Below are the code and all the weights of a small trained network. Each question names an input and a class and asks about switching units off, where a switched-off unit gives its printed mean instead of its output.

import numpy as np


def w(rows, s, z=0):
    codes = np.array(rows[::2]) - 128.0
    scale = np.full(codes.shape[1], s)
    scale[-1] = z or s
    return codes * scale


def f(y):
    return y / 2 * (1 + np.tanh(0.7978845608 * (y + 0.044715 * y**3)))


def log_softmax(a):
    a = a - a.max(-1, keepdims=True)
    return a - np.log(np.exp(a).sum(-1, keepdims=True))


def net(x, mask):
    res = np.array(x, float).reshape(1, 8) / 4 @ E
    y = f(res @ A[0][:, :-1].T + A[0][:, -1])
    res = res + np.where(mask, y, B[0][:, -1]) @ B[0][:, :-1]
    return log_softmax(res[-1] @ U[:, :-1].T + U[:, -1])


A, B = {}, {}
E = w([
[164,142,125,102,140,121],'x0',
[129,134,149,134,125,123],'x1',
[107,103,66,145,128,143],'x2',
[162,148,144,122,132,111],'x3',
[164,2,134,75,82,94],'x4',
[119,128,150,143,127,143],'x5',
[221,150,129,131,136,104],'x6',
[166,164,90,92,2,174],'x7',
],0.0069)
A[0] = w([
[162,149,105,106,12,201,98],'N0',
[182,156,159,105,131,108,224],'N1',
[141,187,146,72,2,153,98],'N2',
[113,84,212,168,173,109,104],'N3',
[92,117,105,100,138,234,206],'N4',
[146,75,227,65,91,98,87],'N5',
[141,102,154,125,162,66,6],'N6',
[109,134,237,123,145,122,144],'N7',
[143,39,149,65,89,163,123],'N8',
[160,147,135,97,65,199,89],'N9',
[133,142,151,114,72,168,15],'N10',
[108,216,91,122,141,172,93],'N11',
[115,161,188,109,127,168,96],'N12',
[157,103,169,129,202,81,139],'N13',
[106,240,107,123,161,185,113],'N14',
[98,131,127,132,132,16,90],'N15',
[108,123,119,111,123,148,103],'N16',
[137,147,213,115,132,117,253],'N17',
[168,109,132,182,33,139,97],'N18',
[146,31,134,2,80,88,87],'N19',
[170,114,126,135,177,141,34],'N20',
],0.0087,0.0019)
B[0] = w([
[79,158,44,56,173,178,236],'N0',
[146,88,134,165,105,185,180],'N1',
[52,98,98,104,230,208,235],'N2',
[114,122,146,79,179,188,184],'N3',
[226,155,130,192,116,145,180],'N4',
[152,124,127,173,38,102,198],'N5',
[108,113,104,31,109,143,143],'N6',
[104,173,72,194,106,204,168],'N7',
[171,174,186,167,63,82,209],'N8',
[90,39,82,45,171,139,184],'N9',
[133,105,128,104,190,159,142],'N10',
[154,103,173,129,60,31,197],'N11',
[181,191,105,165,103,104,142],'N12',
[114,114,53,56,147,200,189],'N13',
[189,99,254,144,114,12,231],'N14',
[87,111,139,39,147,144,139],'N15',
[155,132,122,146,72,113,129],'N16',
[171,162,107,190,139,161,179],'N17',
[94,171,141,92,191,101,170],'N18',
[139,168,140,167,111,51,254],'N19',
[110,78,85,97,152,149,127],'N20',
],0.0065,0.005)
U = w([
[87,122,78,120,254,243,46],'0',
[174,152,91,222,142,192,250],'1',
[186,159,140,218,98,97,34],'2',
],0.0083,0.0025)

Each question gives the input, the list of numbers given to net, and the class t.
The units are the neurons (one row each of A and B). Each row of codes is followed by its name. A weight is (code - 128) times the scale printed after its matrix; where a second scale follows, it is the last column's (A, B and U).
mask holds one flag per neuron, in row order. A switched-off neuron (its flag False) gives its mean, the last column of its row in B, instead of its output. The means were averaged over made-up inputs and are rounded, as every weight is.
A unit's drop is (log p(t) with every unit on - log p(t) with that unit switched off) / (log p(t) with every unit on - log p(t) with every unit switched off).
The circuit of an input: a set's keep is (log p(t) with only the set's units on - log p(t) with every unit switched off) / (log p(t) with every unit on - log p(t) with every unit switched off). Starting from the 12 units with the biggest drops (on a tie, the unit counted first), units are removed one at a time, each time the one whose removal leaves the highest keep (on an exact tie, the one counted first), for as long as the keep stays at least 0.8.
units of the circuit, in order: the units of the circuit, biggest drop first
most important unit: the unit with the biggest drop
k most important neurons: the k neurons with the biggest drops, biggest first
drop of u: that unit's drop, to one decimal
input [-6,-8,8,-5,-5,4,-1,8], class 0: most important unit -> N0
input [-4,0,-3,3,5,4,-8,8], class 0: 3 most important neurons -> N2, N0, N9
input [2,-7,2,-5,-7,-1,-3,1], class 2: 2 most important neurons -> N14, N11
input [-8,-4,-3,-1,-2,7,-3,5], class 0: units of the circuit, in order -> N2, N0
input [8,-8,5,3,6,3,-4,-1], class 2: units of the circuit, in order -> N19, N8
input [5,-5,2,-2,-6,-5,2,3], class 2: units of the circuit, in order -> N14, N11
input [5,3,2,6,4,-7,7,7], class 0: units of the circuit, in order -> N2, N0
input [-5,8,5,6,-8,-8,4,-3], class 2: units of the circuit, in order -> N14, N11
input [-2,-5,3,3,-7,-4,3,4], class 2: 3 most important neurons -> N14, N11, N13
input [5,-5,-2,-6,-8,1,6,-5], class 2: drop of N14 -> 0.6
input [1,-6,4,-2,6,6,-4,-2], class 2: drop of N19 -> 0.1
input [3,-6,-8,-4,7,4,-8,8], class 0: drop of N11 -> 0.2
